Below is a small trained network, with its code and all its weights. Each question gives an input and a class and asks what happens when units are switched off, that is, made to give their printed mean instead of their output.

import numpy as np


def w(rows, s, z=0):
    codes = np.array(rows[::2]) - 128.0
    scale = np.full(codes.shape[1], s)
    scale[-1] = z or s
    return codes * scale


def f(y):
    return np.maximum(y, 0)


def log_softmax(a):
    a = a - a.max(-1, keepdims=True)
    return a - np.log(np.exp(a).sum(-1, keepdims=True))


def net(x, mask):
    res = np.array(x, float).reshape(1, 5) / 4 @ E
    y = f(res @ A[0][:, :-1].T + A[0][:, -1])
    res = res + np.where(mask, y, B[0][:, -1]) @ B[0][:, :-1]
    return log_softmax(res[-1] @ U[:, :-1].T + U[:, -1])


A, B = {}, {}
E = w([
[125,35,245,254,148],'x0',
[209,150,93,97,28],'x1',
[110,154,150,98,129],'x2',
[225,253,163,61,83],'x3',
[145,16,144,19,165],'x4',
],0.0073)
A[0] = w([
[106,79,129,135,216,226],'neuron 0',
[62,255,199,108,104,236],'neuron 1',
[77,78,121,68,154,177],'neuron 2',
[160,215,140,93,93,73],'neuron 3',
[143,67,168,125,139,251],'neuron 4',
[74,151,32,114,163,244],'neuron 5',
],0.0097,0.0028)
B[0] = w([
[124,194,104,130,144,253],'neuron 0',
[214,121,137,197,148,255],'neuron 1',
[101,158,110,128,110,225],'neuron 2',
[137,7,131,176,145,241],'neuron 3',
[120,127,64,164,133,227],'neuron 4',
[179,171,106,34,89,250],'neuron 5',
],0.012,0.0069)
U = w([
[110,124,206,110,116,13],'0',
[199,136,186,142,249,55],'1',
[132,138,123,214,169,234],'2',
[74,220,44,111,124,216],'3',
[123,166,210,167,148,7],'4',
[103,151,153,225,179,252],'5',
[121,2,134,79,133,232],'6',
[222,105,230,182,149,77],'7',
],0.0077,0.0029)

Each question gives the input, the list of numbers given to net, and the class t.
The units are the neurons (one row each of A and B). Each row of codes is followed by its name. A weight is (code - 128) times the scale printed after its matrix; where a second scale follows, it is the last column's (A, B and U).
mask holds one flag per neuron, in row order. A switched-off neuron (its flag False) gives its mean, the last column of its row in B, instead of its output. The means were averaged over made-up inputs and are rounded, as every weight is.
A unit's drop is (log p(t) with every unit on - log p(t) with that unit switched off) / (log p(t) with every unit on - log p(t) with every unit switched off).
The circuit of an input: a set's keep is (log p(t) with only the set's units on - log p(t) with every unit switched off) / (log p(t) with every unit on - log p(t) with every unit switched off). Starting from all 6 units, units are removed one at a time, each time the one whose removal leaves the highest keep (on an exact tie, the one counted first), for as long as the keep stays at least 0.8.
circuit, biggest first: the units of the circuit, biggest drop first
k most important neurons: the k neurons with the biggest drops, biggest first
drop of u: that unit's drop, to one decimal
input [-1,0,-7,7,-5], class 7: circuit, biggest first => (neuron 1; neuron 3)
input [2,-5,3,-5,8], class 3: most important neuron => (neuron 0)
input [-5,4,7,0,5], class 6: circuit, biggest first => (neuron 0; neuron 3)
input [1,-1,7,-6,1], class 3: circuit, biggest first => (neuron 3; neuron 1; neuron 0)
input [1,6,5,-8,2], class 3: circuit, biggest first => (neuron 3; neuron 1)
input [-2,7,2,-8,7], class 3: 2 most important neurons => (neuron 3; neuron 2)
input [7,2,-5,3,8], class 2: circuit, biggest first => (neuron 4; neuron 5)
input [8,7,3,-3,5], class 2: 3 most important neurons => (neuron 4; neuron 5; neuron 3)
input [-6,-8,-2,1,-3], class 1: 2 most important neurons => (neuron 1; neuron 4)
input [-4,6,-3,6,7], class 6: 2 most important neurons => (neuron 3; neuron 1)
input [8,1,-5,7,8], class 2: 4 most important neurons => (neuron 4; neuron 5; neuron 3; neuron 1)
input [-5,1,-7,7,-1], class 1: drop of neuron 1 => 0.2
input [4,-6,-3,3,8], class 2: drop of neuron 5 => 0.5
input [-4,-3,5,7,-7], class 7: drop of neuron 1 => 0.2
